Read these off the array that follows.
1) Give the bottom-left entry.
2) Give the minimum.
3) Give the entry in the top-right corner.
4) Give the entry directly above 133.
5) Give the entry directly above the centre entry.
6) Give the entry in the top-left corner.
7) Give the third-last entry, reading row by row.
8) Give the entry at the centre.
array([[126, 128, 105, 117, 128, 134, 135],
       [121, 110, 127, 118, 119, 119, 137],
       [149, 121, 122, 129, 124, 131, 114],
       [110, 119, 138, 135, 128, 118, 135],
       [138, 121, 137, 133, 143, 140, 137],
       [131, 137, 114, 112, 139, 120, 130],
       [138, 121, 139, 140, 140, 141, 131],
       [113, 127, 125, 141, 136, 140, 139],
       [123, 122, 143, 148, 132, 127, 123],
       [119, 126, 107, 120, 126, 132, 138],
       [141, 114, 141, 123, 138, 129, 137]])
1) 141
2) 105
3) 135
4) 135
5) 133
6) 126
7) 138
8) 112

Questions about the grid below.
1) Find the 1st entry, reading row by row.
2) Find the top entry of the column that holds the smallest entry.
3) Find the first entry on the diagonal from the top-right corner.
4) Find the smallest entry in the last column.
5) Find the entry just left of the smallest entry.
6) Find the 3rd entry, reading row by row.
7) Find the third entry from the end, reading row by row.
8) Find the entry in the bottom-right corner.
[[144 135 122 124 136 116 131 130 132 138 121 131 129 131 130 128]
 [129 137 106 124 143 133 126 127 122 152 120 131 128 135 147 141]
 [138 138 131 132 129 128 126 140 135 138 127 142 123 102 125 125]
 [137 132 123 124 122 127 151 131 144 134 124 130 126 122 135 127]
 [144 121 140 139 155  99 127 143 133 152 136 122 129 110 124 123]
 [142 130 138 142 133 108 131 132 139 152 128 135 127 108 127 129]
 [138 128 143 144 132 112 130 141 138 143 129 135 121 102 125 128]
 [136 116 149 129 133 115 123 130 142 126 118 123 116 120 149 144]]
1) 144
2) 116
3) 128
4) 123
5) 155
6) 122
7) 120
8) 144

Questions about the array below. Rows and columns are numbered from 1.
1) Find the entry at row 1, column 3.
2) Find the entry in the bottom-right corner.
3) Find the entry directly above 114.
4) Find the entry in row 3 and column 1.
5) Find the entry at row 1, column 1.
[[120 149 127 106 143 134 142 109 129 146 134 143 130]
 [128 110 125 116 125 135 144 129 147 119 150 147 144]
 [148 149 114 123 123 144 121 119 135 127 146 138 147]
 [110 121 132 125 107 109 143 118 131 122 107 121 145]
 [127 110 111 128 141 122 144 141 109 113 110 125 132]
 [142 107 126 149 130 150 113 111 124 122 124 128 128]
 [125 132 119 148 122 121 123 117 109 145 148 148 120]
 [135 136 122 143 143 127 140 134 133 149 137 115 149]]
1) 127
2) 149
3) 125
4) 148
5) 120

X =
[[138 125 126 124 127 126 126 138 106]
 [135 121 123 123 132 125 126 133 106]]
Give the smallest entry in the first column.
135
The entry in the top-right corner: 106
Give the entry in the top-left corner.
138
Give the 5th entry from the end, reading row by row.
132
The smallest entry in the last row is 106

M =
[[146 136 158 152 152]
 [143 135 153 148 148]
 [121 124 119 121 120]
 [133 130 137 135 135]
 [134 131 137 136 136]
 [135 131 140 138 137]
 [144 136 155 150 150]
 [115 121 113 115 114]
 [124 126 124 124 124]
 [108 117 104 107 105]
 [144 135 154 149 149]
 [137 132 143 140 140]
 [141 134 150 146 146]
 [113 120 111 113 111]
 [126 127 125 125 125]]
Counting starts at 1.
Read off the entry just right of the largest entry.
152
Read off the top-left entry.
146
The entry in row 2 and column 3: 153
The top entry of the column that holds the largest entry is 158
Read off the entry in the bottom-left corner.
126
Read off the entry in the top-right corner.
152
The bottom-right entry -> 125
Read off the entry directly below the smallest entry.
154
Read off the entry at the centre.
113
Read off the entry in row 1 and column 2.
136
Read off the entry at row 2, column 2.
135
Read off the entry just right of 130.
137
Read off the entry directly above the smallest entry.
124
Read off the bottom entry of the column that holds the largest entry.
125
Read off the entry at row 3, column 1.
121
Read off the entry directly below 154.
143
The entry just right of 155 -> 150
Read off the entry directly below 132.
134
The entry in row 3 and column 2: 124
The entry just right of the smallest entry is 107
Read off the entry at row 2, column 1.
143
The entry just right of the centre entry -> 115

data =
[[123 127 133 127]
 [113 128 128 121]
 [121 123 127 136]
 [119 122 132 132]
 [133 120 134 126]
 [115 117 130 125]
 [124 126 128 126]
 [117 147 142 146]
 [144 131 143 150]
 [130 129 139 126]
 [119 130 133 125]
 [131 119 127 125]
 [126 121 128 120]
 [134 134 128 124]]
Indices start at 1.
The entry at row 1, column 1: 123
The entry just right of the smallest entry -> 128
Find the entry in row 1 and column 2.
127
The entry directly below the smallest entry -> 121
Find the entry directly above the largest entry.
146
Find the largest entry.
150
The entry at row 1, column 3: 133
Find the entry just left of 146.
142
Find the top-right entry.
127
Find the bottom-right entry.
124
The bottom-left entry: 134
Find the entry at row 2, column 1.
113
Find the entry in row 2 and column 3.
128
Find the entry at row 3, column 2.
123
Find the entry at row 3, column 3.
127
Find the entry directly below the largest entry.
126
The entry just left of the largest entry is 143
The entry directly above 147 is 126
